Below are the code and all the weights of a small trained network. Each question names an input and a class and asks about switching units off, where a switched-off unit gives its printed mean instead of its output.

import numpy as np


def w(rows, s, z=0):
    codes = np.array(rows[::2]) - 128.0
    scale = np.full(codes.shape[1], s)
    scale[-1] = z or s
    return codes * scale


def norm(h):
    return h / np.sqrt((h * h).mean(-1, keepdims=True) + 1e-5)


def f(y):
    return y / 2 * (1 + np.tanh(0.7978845608 * (y + 0.044715 * y**3)))


def log_softmax(a):
    a = a - a.max(-1, keepdims=True)
    return a - np.log(np.exp(a).sum(-1, keepdims=True))


def net(x, mask):
    res = np.array(x, float).reshape(1, 7) / 4 @ E
    u = 0
    for l in range(4):
        y = f(norm(res) @ A[l][:, :-1].T + A[l][:, -1])
        res = res + np.where(mask[u : u + 10], y, B[l][:, -1]) @ B[l][:, :-1]
        u += 10
    return log_softmax(norm(res)[-1] @ U[:, :-1].T + U[:, -1])


A, B = {}, {}
E = w([
[187,44,106,46,219,129],'x0',
[129,131,127,127,128,127],'x1',
[135,147,62,196,187,220],'x2',
[245,187,180,80,65,220],'x3',
[129,129,128,128,129,128],'x4',
[67,98,128,85,102,187],'x5',
[169,85,63,136,41,115],'x6',
],0.011)
A[0] = w([
[102,40,74,60,224,70,57],'0.n1',
[139,51,174,171,105,150,65],'0.n2',
[120,76,208,57,58,41,20],'0.n3',
[75,176,234,107,233,141,37],'0.n4',
[143,161,141,145,125,147,43],'0.n5',
[127,139,67,121,103,144,94],'0.n6',
[113,102,207,124,187,158,72],'0.n7',
[172,8,75,164,2,124,2],'0.n8',
[150,106,66,221,182,250,15],'0.n9',
[177,147,83,2,172,132,138],'0.n10',
],0.0081,0.011)
B[0] = w([
[144,129,185,200,74,164,235],'0.n1',
[111,106,80,58,132,119,77],'0.n2',
[117,163,160,22,151,66,142],'0.n3',
[93,170,158,97,200,127,143],'0.n4',
[142,4,149,84,140,156,86],'0.n5',
[118,132,125,123,140,129,107],'0.n6',
[113,145,150,117,125,131,110],'0.n7',
[166,139,56,98,109,105,131],'0.n8',
[131,143,81,152,188,172,166],'0.n9',
[120,138,165,183,93,145,251],'0.n10',
],0.011,0.0031)
A[1] = w([
[67,118,114,159,145,76,222],'1.n1',
[50,74,109,51,120,199,109],'1.n2',
[209,154,127,181,167,55,1],'1.n3',
[173,72,58,114,68,94,35],'1.n4',
[72,74,128,66,91,209,76],'1.n5',
[33,155,132,110,65,182,93],'1.n6',
[163,120,3,141,95,144,96],'1.n7',
[158,27,132,67,177,178,78],'1.n8',
[186,51,119,78,216,122,109],'1.n9',
[186,40,178,114,148,145,25],'1.n10',
],0.012,0.0058)
B[1] = w([
[192,89,152,124,94,179,254],'1.n1',
[223,169,90,156,188,6,176],'1.n2',
[202,186,59,138,147,31,151],'1.n3',
[53,180,82,91,77,153,158],'1.n4',
[201,155,84,147,160,83,170],'1.n5',
[192,166,141,197,152,64,209],'1.n6',
[52,184,143,54,132,127,193],'1.n7',
[113,201,155,238,72,110,167],'1.n8',
[30,222,137,206,26,128,171],'1.n9',
[97,143,195,175,69,102,156],'1.n10',
],0.012,0.006)
A[2] = w([
[96,110,1,132,195,234,24],'2.n1',
[16,33,66,186,170,31,147],'2.n2',
[70,179,128,77,208,131,28],'2.n3',
[105,154,123,154,83,132,3],'2.n4',
[80,114,24,54,54,141,57],'2.n5',
[151,129,40,56,153,79,51],'2.n6',
[202,78,69,93,142,131,50],'2.n7',
[150,110,68,182,171,170,70],'2.n8',
[139,211,68,188,150,191,124],'2.n9',
[200,189,200,103,62,171,119],'2.n10',
],0.0086,0.006)
B[2] = w([
[94,157,129,102,177,182,157],'2.n1',
[253,116,174,102,87,217,191],'2.n2',
[82,109,184,135,147,117,120],'2.n3',
[117,118,151,131,125,117,116],'2.n4',
[138,183,219,66,40,157,146],'2.n5',
[134,157,128,169,95,100,124],'2.n6',
[170,140,202,150,114,118,113],'2.n7',
[111,141,83,95,134,134,146],'2.n8',
[75,70,90,87,148,106,253],'2.n9',
[129,19,100,161,141,133,254],'2.n10',
],0.013,0.0061)
A[3] = w([
[182,134,154,108,133,163,2],'3.n1',
[58,69,109,235,75,103,104],'3.n2',
[111,98,195,16,124,33,1],'3.n3',
[120,20,149,94,96,82,174],'3.n4',
[155,6,144,127,145,178,25],'3.n5',
[117,158,177,151,170,123,38],'3.n6',
[135,41,133,112,176,106,25],'3.n7',
[84,96,166,111,91,35,75],'3.n8',
[185,157,117,118,136,54,204],'3.n9',
[98,139,222,128,250,124,54],'3.n10',
],0.014,0.0048)
B[3] = w([
[156,85,127,178,76,156,129],'3.n1',
[99,150,230,129,163,91,255],'3.n2',
[74,119,82,131,195,208,157],'3.n3',
[118,200,110,122,182,206,202],'3.n4',
[225,179,130,104,102,136,191],'3.n5',
[148,149,85,122,71,99,138],'3.n6',
[118,200,139,169,68,111,132],'3.n7',
[92,175,103,165,181,211,171],'3.n8',
[103,46,58,126,168,81,215],'3.n9',
[105,128,104,51,8,93,181],'3.n10',
],0.014,0.0078)
U = w([
[78,166,204,241,114,110,112],'0',
[255,42,157,124,95,227,106],'1',
[131,131,137,90,154,126,253],'2',
[69,147,87,97,225,219,88],'3',
[92,153,103,44,25,112,93],'4',
[161,123,52,142,181,46,94],'5',
],0.015,0.017)

Each question gives the input, the list of numbers given to net, and the class t.
The units are the neurons (one row each of A and B). Each row of codes is followed by its name. A weight is (code - 128) times the scale printed after its matrix; where a second scale follows, it is the last column's (A, B and U).
mask holds one flag per neuron, layer by layer. A switched-off neuron (its flag False) gives its mean, the last column of its row in B, instead of its output. The means were averaged over made-up inputs and are rounded, as every weight is.
A unit's drop is (log p(t) with every unit on - log p(t) with that unit switched off) / (log p(t) with every unit on - log p(t) with every unit switched off).
The circuit of an input: a set's keep is (log p(t) with only the set's units on - log p(t) with every unit switched off) / (log p(t) with every unit on - log p(t) with every unit switched off). Starting from the 12 units with the biggest drops (on a tie, the unit counted first), units are removed one at a time, each time the one whose removal leaves the highest keep (on an exact tie, the one counted first), for as long as the keep stays at least 0.8.
units of the circuit, in order: the units of the circuit, biggest drop first
unit that matters most: the unit with the biggest drop
k most important neurons: the k neurons with the biggest drops, biggest first
top k neurons in layer l: the k neurons of layer l with the biggest drops, biggest first
input [1,1,-4,-7,6,-1,-6], class 1: units of the circuit, in order	[2.n2]
input [-8,8,-7,5,5,6,7], class 0: 2 most important neurons	[1.n6 2.n10]
input [5,-6,-3,5,1,8,0], class 5: units of the circuit, in order	[1.n2 3.n9]
input [7,3,8,3,-5,-7,5], class 3: units of the circuit, in order	[1.n7 2.n9]
input [7,2,6,6,0,6,3], class 0: units of the circuit, in order	[1.n8 1.n9]
input [-4,-1,4,3,5,-1,5], class 4: units of the circuit, in order	[1.n7 0.n10 3.n4]
input [1,2,-1,-7,0,5,-8], class 4: 2 most important neurons	[3.n10 0.n4]
input [8,7,-6,4,7,8,-2], class 0: top 3 neurons in layer 1	[1.n8 1.n10 1.n9]
input [-7,-3,7,5,0,-8,6], class 5: units of the circuit, in order	[1.n3 0.n10 1.n1]
input [6,-1,2,5,-5,4,7], class 4: top 2 neurons in layer 0	[0.n8 0.n1]
input [-8,7,1,8,8,-4,6], class 0: units of the circuit, in order	[1.n1 2.n2 3.n2 2.n10]
input [-2,-3,7,6,2,-7,0], class 3: units of the circuit, in order	[1.n1 1.n6 2.n9]
input [0,6,-7,-3,-7,7,-5], class 3: 2 most important neurons	[3.n3 0.n3]
input [-2,-5,3,-3,-7,1,3], class 2: unit that matters most	1.n7
input [7,3,-8,3,-1,5,-7], class 3: 2 most important neurons	[3.n3 3.n8]
input [8,-5,0,-7,-7,7,7], class 0: units of the circuit, in order	[1.n8 1.n9]
input [5,6,1,-4,-6,7,7], class 4: top 2 neurons in layer 1	[1.n4 1.n7]
input [6,2,4,5,-6,-4,7], class 4: 2 most important neurons	[1.n7 1.n4]
input [1,7,-7,4,-3,8,1], class 5: top 3 neurons in layer 1	[1.n2 1.n5 1.n6]
input [2,-3,-6,-2,8,-8,-8], class 4: 2 most important neurons	[3.n10 0.n4]
input [4,3,-6,2,-4,5,-4], class 3: unit that matters most	0.n3
input [-1,-3,2,7,0,8,2], class 5: 2 most important neurons	[1.n5 1.n2]
input [7,6,-8,-8,-6,3,0], class 1: 2 most important neurons	[2.n2 2.n9]
input [1,1,-6,-4,-3,5,3], class 3: 3 most important neurons	[0.n3 3.n3 3.n4]
input [-3,2,6,-4,-8,-8,-2], class 5: 2 most important neurons	[1.n3 3.n4]
input [-3,1,5,8,3,0,-8], class 1: 2 most important neurons	[2.n10 1.n7]
input [-4,6,-1,-4,-2,-7,-6], class 5: unit that matters most	1.n3
input [3,-6,4,3,-7,-8,7], class 5: top 2 neurons in layer 0	[0.n10 0.n5]
